Here is a tiny trained network, its code and every weight. The questions are about switching its units off for an input and a class, where a switched-off unit gives its printed mean instead of its output.

import numpy as np


def w(rows, s, z=0):
    codes = np.array(rows[::2]) - 128.0
    scale = np.full(codes.shape[1], s)
    scale[-1] = z or s
    return codes * scale


def norm(h):
    return h / np.sqrt((h * h).mean(-1, keepdims=True) + 1e-5)


def f(y):
    return np.maximum(y, 0)


def log_softmax(a):
    a = a - a.max(-1, keepdims=True)
    return a - np.log(np.exp(a).sum(-1, keepdims=True))


def net(x, mask):
    res = np.array(x, float).reshape(1, 5) / 4 @ E
    u = 0
    for l in range(4):
        y = f(norm(res) @ A[l][:, :-1].T + A[l][:, -1])
        res = res + np.where(mask[u : u + 12], y, B[l][:, -1]) @ B[l][:, :-1]
        u += 12
    return log_softmax(norm(res)[-1] @ U[:, :-1].T + U[:, -1])


A, B = {}, {}
E = w([
[131,47,141,100,53],'x0',
[28,50,173,149,181],'x1',
[136,130,149,161,120],'x2',
[140,136,187,77,158],'x3',
[3,230,148,100,40],'x4',
],0.0053)
A[0] = w([
[57,94,156,168,159,88],'L0N1',
[135,159,186,99,142,73],'L0N2',
[84,79,114,119,177,28],'L0N3',
[100,59,130,109,83,36],'L0N4',
[86,180,109,184,225,31],'L0N5',
[108,102,49,144,143,118],'L0N6',
[94,113,103,252,95,43],'L0N7',
[88,134,142,116,128,57],'L0N8',
[99,125,51,106,138,102],'L0N9',
[125,87,109,125,103,139],'L0N10',
[127,126,226,110,159,83],'L0N11',
[118,160,98,128,166,5],'L0N12',
],0.012,0.0023)
B[0] = w([
[59,121,71,197,163,242],'L0N1',
[119,78,89,90,87,178],'L0N2',
[91,112,90,195,141,205],'L0N3',
[134,92,204,119,69,205],'L0N4',
[125,99,250,105,69,253],'L0N5',
[137,127,118,77,165,192],'L0N6',
[116,100,108,21,149,214],'L0N7',
[87,131,105,168,137,170],'L0N8',
[129,124,125,78,140,164],'L0N9',
[150,123,184,127,121,183],'L0N10',
[113,96,96,35,146,210],'L0N11',
[128,125,185,99,114,163],'L0N12',
],0.016,0.0046)
A[1] = w([
[220,219,131,65,68,131],'L1N1',
[44,150,111,111,52,88],'L1N2',
[164,89,188,161,248,135],'L1N3',
[173,159,31,126,96,59],'L1N4',
[139,134,206,143,119,117],'L1N5',
[141,133,118,156,76,19],'L1N6',
[77,205,136,155,105,119],'L1N7',
[186,195,92,177,63,48],'L1N8',
[122,76,86,132,76,65],'L1N9',
[125,117,108,48,131,2],'L1N10',
[154,78,136,147,122,58],'L1N11',
[114,126,56,46,151,45],'L1N12',
],0.011,0.0012)
B[1] = w([
[5,81,144,158,152,253],'L1N1',
[226,180,94,143,139,230],'L1N2',
[110,240,66,115,69,208],'L1N3',
[88,108,82,165,128,165],'L1N4',
[112,160,180,140,127,180],'L1N5',
[136,118,161,139,151,138],'L1N6',
[147,156,69,111,86,159],'L1N7',
[51,118,94,170,122,157],'L1N8',
[139,169,184,140,152,175],'L1N9',
[159,102,147,102,198,205],'L1N10',
[173,140,104,153,107,165],'L1N11',
[126,136,146,64,215,198],'L1N12',
],0.014,0.0067)
A[2] = w([
[194,170,111,164,171,4],'L2N1',
[177,93,121,91,55,58],'L2N2',
[193,208,22,92,128,101],'L2N3',
[181,152,108,93,101,62],'L2N4',
[121,184,138,114,120,75],'L2N5',
[111,168,105,94,87,118],'L2N6',
[159,100,93,155,133,60],'L2N7',
[152,104,83,51,146,118],'L2N8',
[179,131,98,52,131,110],'L2N9',
[173,162,117,153,172,72],'L2N10',
[153,97,254,118,64,69],'L2N11',
[125,173,141,126,143,68],'L2N12',
],0.0091,0.0013)
B[2] = w([
[158,186,52,162,62,142],'L2N1',
[38,103,114,126,34,148],'L2N2',
[240,181,77,172,121,209],'L2N3',
[76,66,83,211,157,153],'L2N4',
[129,195,122,128,71,173],'L2N5',
[190,154,118,134,75,177],'L2N6',
[113,175,65,91,80,134],'L2N7',
[194,58,133,82,174,212],'L2N8',
[122,82,82,137,212,195],'L2N9',
[172,147,137,178,119,143],'L2N10',
[141,244,254,132,120,253],'L2N11',
[111,188,120,133,81,158],'L2N12',
],0.0089,0.0046)
A[3] = w([
[87,163,78,79,120,143],'L3N1',
[170,64,154,155,80,86],'L3N2',
[98,145,80,177,81,131],'L3N3',
[63,111,116,250,216,58],'L3N4',
[250,138,2,182,68,47],'L3N5',
[124,132,113,143,197,75],'L3N6',
[209,143,128,198,193,160],'L3N7',
[165,148,111,202,92,2],'L3N8',
[118,154,116,75,117,238],'L3N9',
[96,78,97,33,137,40],'L3N10',
[140,158,194,134,71,50],'L3N11',
[149,66,181,130,34,182],'L3N12',
],0.0088,0.00092)
B[3] = w([
[183,57,162,180,67,197],'L3N1',
[94,179,122,61,91,140],'L3N2',
[158,77,121,141,152,198],'L3N3',
[64,165,123,242,175,253],'L3N4',
[248,153,85,199,133,225],'L3N5',
[141,157,168,135,126,187],'L3N6',
[127,149,105,198,118,168],'L3N7',
[161,139,107,83,159,162],'L3N8',
[179,78,142,142,117,182],'L3N9',
[212,98,145,95,154,217],'L3N10',
[164,152,194,116,105,213],'L3N11',
[102,240,145,114,109,178],'L3N12',
],0.013,0.0049)
U = w([
[2,79,121,204,155,109],'0',
[117,182,247,82,45,121],'1',
[236,149,61,144,96,76],'2',
[158,41,146,21,204,90],'3',
[163,148,211,156,209,251],'4',
],0.0096,0.0026)

Each question gives the input, the list of numbers given to net, and the class t.
The units are the neurons (one row each of A and B). Each row of codes is followed by its name. A weight is (code - 128) times the scale printed after its matrix; where a second scale follows, it is the last column's (A, B and U).
mask holds one flag per neuron, layer by layer. A switched-off neuron (its flag False) gives its mean, the last column of its row in B, instead of its output. The means were averaged over made-up inputs and are rounded, as every weight is.
A unit's drop is (log p(t) with every unit on - log p(t) with that unit switched off) / (log p(t) with every unit on - log p(t) with every unit switched off).
The circuit of an input: a set's keep is (log p(t) with only the set's units on - log p(t) with every unit switched off) / (log p(t) with every unit on - log p(t) with every unit switched off). Starting from the 12 units with the biggest drops (on a tie, the unit counted first), units are removed one at a time, each time the one whose removal leaves the highest keep (on an exact tie, the one counted first), for as long as the keep stays at least 0.8.
circuit, biggest first: the units of the circuit, biggest drop first
top k neurons: the k neurons with the biggest drops, biggest first
k most important neurons of layer l: the k neurons of layer l with the biggest drops, biggest first
input [-8,6,-8,-1,-3], class 1: circuit, biggest first	L0N5
input [-7,7,6,6,6], class 0: top 2 neurons	L0N1, L0N8
input [7,-5,-2,-3,-6], class 1: top 2 neurons	L0N1, L1N2
input [-1,-2,0,7,8], class 2: top 2 neurons	L1N2, L0N7
input [0,1,2,8,8], class 2: circuit, biggest first	L1N2, L1N1, L2N3
input [-1,1,-5,8,5], class 3: circuit, biggest first	L0N11, L0N2
input [6,-6,-2,-7,-5], class 3: top 3 neurons	L0N6, L0N5, L0N1
input [5,-7,-5,5,8], class 2: circuit, biggest first	L1N2, L0N5
input [-5,-8,-8,-8,-1], class 0: top 3 neurons	L1N1, L0N7, L0N11
input [-4,5,-2,-2,-5], class 0: top 4 neurons	L0N1, L0N3, L1N2, L0N5
input [-8,-1,-6,3,6], class 1: top 2 neurons	L0N5, L0N1
input [5,-1,-4,0,-5], class 1: top 3 neurons	L0N4, L0N1, L1N2
input [2,-6,-1,6,-7], class 2: top 2 neurons	L0N5, L1N3
input [-1,-7,-2,-8,-5], class 3: top 2 neurons	L0N6, L1N12
input [4,4,3,1,-1], class 0: top 2 neurons	L0N1, L0N3
input [-2,4,-6,7,-2], class 3: circuit, biggest first	L0N11
input [-5,-6,-2,6,-5], class 0: top 4 neurons	L1N1, L0N1, L0N7, L0N11
input [-8,-5,-6,-4,-7], class 1: 3 most important neurons of layer 1	L1N1, L1N2, L1N3
input [3,-3,-1,7,5], class 3: 2 most important neurons of layer 0	L0N1, L0N3
input [0,1,3,-7,-7], class 2: circuit, biggest first	L1N3
input [7,-3,-8,8,0], class 3: top 3 neurons	L0N5, L0N11, L1N10
input [5,2,2,2,7], class 2: circuit, biggest first	L1N2, L0N5
input [-7,6,7,-4,6], class 1: 2 most important neurons of layer 0	L0N5, L0N7
input [-1,7,-4,-8,-2], class 3: 3 most important neurons of layer 0	L0N7, L0N6, L0N9
input [3,1,-2,-7,-6], class 3: 2 most important neurons of layer 1	L1N2, L1N12
